Below are the code and all the weights of a small trained network. Each question names an input and a class and asks about switching units off, where a switched-off unit gives its printed mean instead of its output.

import numpy as np


def w(rows, s, z=0):
    codes = np.array(rows[::2]) - 128.0
    scale = np.full(codes.shape[1], s)
    scale[-1] = z or s
    return codes * scale


def f(y):
    return y / 2 * (1 + np.tanh(0.7978845608 * (y + 0.044715 * y**3)))


def log_softmax(a):
    a = a - a.max(-1, keepdims=True)
    return a - np.log(np.exp(a).sum(-1, keepdims=True))


def net(x, mask):
    res = np.array(x, float).reshape(1, 8) / 4 @ E
    y = f(res @ A[0][:, :-1].T + A[0][:, -1])
    res = res + np.where(mask, y, B[0][:, -1]) @ B[0][:, :-1]
    return log_softmax(res[-1] @ U[:, :-1].T + U[:, -1])


A, B = {}, {}
E = w([
[196,75,202,198,107,217,116,122],'x0',
[2,136,209,202,80,75,216,174],'x1',
[123,119,135,131,133,123,114,120],'x2',
[189,188,140,211,143,38,103,90],'x3',
[159,144,97,138,123,156,170,163],'x4',
[92,135,60,194,193,205,160,64],'x5',
[126,128,131,125,133,125,126,125],'x6',
[166,83,154,127,231,73,159,163],'x7',
],0.0078)
A[0] = w([
[144,185,123,211,147,75,49,133,18],'N0',
[145,133,169,69,102,128,122,170,138],'N1',
[109,57,205,129,149,156,146,109,248],'N2',
[69,142,10,94,147,53,105,163,121],'N3',
[180,184,127,204,143,95,128,125,211],'N4',
[91,135,156,162,141,142,153,110,74],'N5',
[142,125,121,106,93,81,117,155,31],'N6',
[88,148,71,133,147,90,115,157,56],'N7',
[169,142,134,111,135,160,90,111,51],'N8',
[130,150,114,167,155,165,170,81,74],'N9',
[115,181,111,130,113,112,181,152,234],'N10',
[163,100,73,93,129,106,81,118,68],'N11',
[175,192,133,184,115,48,125,107,117],'N12',
[170,123,137,108,83,94,116,173,59],'N13',
[97,111,167,54,168,156,157,114,203],'N14',
[115,151,130,148,143,133,144,126,11],'N15',
[65,111,128,201,108,105,108,149,64],'N16',
[184,103,118,129,205,112,213,155,253],'N17',
[162,140,165,108,88,107,100,180,66],'N18',
[129,161,95,103,188,152,113,87,39],'N19',
[123,165,207,141,123,155,166,166,52],'N20',
[139,82,162,129,198,65,135,131,155],'N21',
[104,116,92,162,178,146,169,90,30],'N22',
[152,189,102,142,39,148,118,118,190],'N23',
[91,144,150,140,132,121,126,192,33],'N24',
],0.011,0.0049)
B[0] = w([
[68,67,114,52,90,121,175,182,186],'N0',
[68,110,41,160,129,121,145,87,189],'N1',
[154,93,133,132,53,109,86,169,245],'N2',
[190,66,200,215,156,182,65,214,236],'N3',
[117,86,120,49,98,135,73,168,237],'N4',
[212,115,126,100,125,61,199,94,161],'N5',
[165,79,92,186,188,135,181,72,145],'N6',
[207,58,132,140,183,95,111,133,157],'N7',
[221,220,194,73,209,96,177,170,165],'N8',
[92,34,111,133,205,91,119,57,177],'N9',
[176,165,143,116,75,167,76,109,219],'N10',
[141,220,163,90,123,138,209,136,184],'N11',
[68,113,71,70,96,157,120,225,224],'N12',
[99,79,103,174,212,113,168,21,167],'N13',
[128,148,50,88,55,181,130,122,197],'N14',
[108,107,117,66,248,71,223,117,120],'N15',
[218,195,189,109,143,63,172,119,188],'N16',
[75,187,162,127,73,156,54,82,254],'N17',
[108,25,79,194,255,27,134,39,178],'N18',
[144,158,123,132,145,38,174,112,177],'N19',
[196,117,188,70,137,153,182,88,178],'N20',
[90,213,166,215,109,118,127,128,215],'N21',
[103,64,49,135,181,62,155,90,171],'N22',
[88,150,178,177,128,148,84,75,225],'N23',
[164,181,97,28,216,94,181,84,154],'N24',
],0.0074,0.0077)
U = w([
[71,37,62,140,230,46,162,32,89],'0',
[198,41,249,147,149,187,40,182,187],'1',
[224,218,193,2,166,77,219,133,2],'2',
[125,113,160,115,82,132,31,121,225],'3',
[30,91,102,30,81,172,117,194,93],'4',
[122,161,136,146,80,120,53,121,251],'5',
[114,131,185,111,97,136,29,101,153],'6',
[44,187,223,181,115,159,18,80,28],'7',
],0.0075,0.0043)

Each question gives the input, the list of numbers given to net, and the class t.
The units are the neurons (one row each of A and B). Each row of codes is followed by its name. A weight is (code - 128) times the scale printed after its matrix; where a second scale follows, it is the last column's (A, B and U).
mask holds one flag per neuron, in row order. A switched-off neuron (its flag False) gives its mean, the last column of its row in B, instead of its output. The means were averaged over made-up inputs and are rounded, as every weight is.
A unit's drop is (log p(t) with every unit on - log p(t) with that unit switched off) / (log p(t) with every unit on - log p(t) with every unit switched off).
The circuit of an input: a set's keep is (log p(t) with only the set's units on - log p(t) with every unit switched off) / (log p(t) with every unit on - log p(t) with every unit switched off). Starting from the 12 units with the biggest drops (on a tie, the unit counted first), units are removed one at a time, each time the one whose removal leaves the highest keep (on an exact tie, the one counted first), for as long as the keep stays at least 0.8.
circuit, biggest first: the units of the circuit, biggest drop first
unit that matters most: the unit with the biggest drop
k most important neurons: the k neurons with the biggest drops, biggest first
input [5,7,-1,6,6,-1,2,0], class 2: circuit, biggest first	N16, N20
input [-3,2,-7,4,-8,8,-5,-8], class 0: circuit, biggest first	N9, N22
input [7,5,-2,8,3,-2,-8,-2], class 4: 2 most important neurons	N12, N0
input [5,-5,3,3,1,-1,0,-8], class 7: 2 most important neurons	N23, N3
input [6,-8,-3,-3,-8,2,4,8], class 2: 4 most important neurons	N8, N11, N3, N19
input [-8,-2,3,-8,0,1,1,5], class 1: unit that matters most	N3
input [5,8,0,-2,-6,2,-4,4], class 2: circuit, biggest first	N16, N5
input [-3,-7,-7,-7,1,2,-6,-1], class 2: 3 most important neurons	N11, N19, N8
input [7,4,5,5,-5,-7,3,6], class 0: 3 most important neurons	N18, N13, N3
input [0,-7,0,-2,5,6,6,-7], class 2: circuit, biggest first	N8, N19
input [7,-4,-8,4,-8,-8,2,4], class 0: circuit, biggest first	N18, N13
input [8,5,-6,2,2,5,8,-7], class 1: circuit, biggest first	N17, N20
input [3,4,-3,8,-6,-6,-2,-4], class 4: circuit, biggest first	N12, N0
input [-5,-2,-3,5,-2,3,0,1], class 1: circuit, biggest first	N3
input [-2,-8,-8,-4,0,7,-4,-8], class 2: circuit, biggest first	N8, N19
input [3,1,-5,-8,-8,-1,2,2], class 4: circuit, biggest first	N14, N3
input [-3,-6,1,-5,-5,7,-4,8], class 7: 4 most important neurons	N17, N21, N3, N18
input [1,-3,5,8,-1,0,-7,-7], class 4: 2 most important neurons	N0, N12
input [-1,3,-5,6,-2,0,6,3], class 4: 3 most important neurons	N12, N0, N4
input [4,-2,-8,-7,2,-6,-6,5], class 3: 2 most important neurons	N17, N2
input [2,7,-4,8,7,-3,8,-2], class 4: circuit, biggest first	N12
input [4,8,-2,5,8,6,-5,-2], class 2: 3 most important neurons	N16, N5, N20
input [1,4,4,7,-2,5,-3,1], class 4: 3 most important neurons	N12, N0, N4
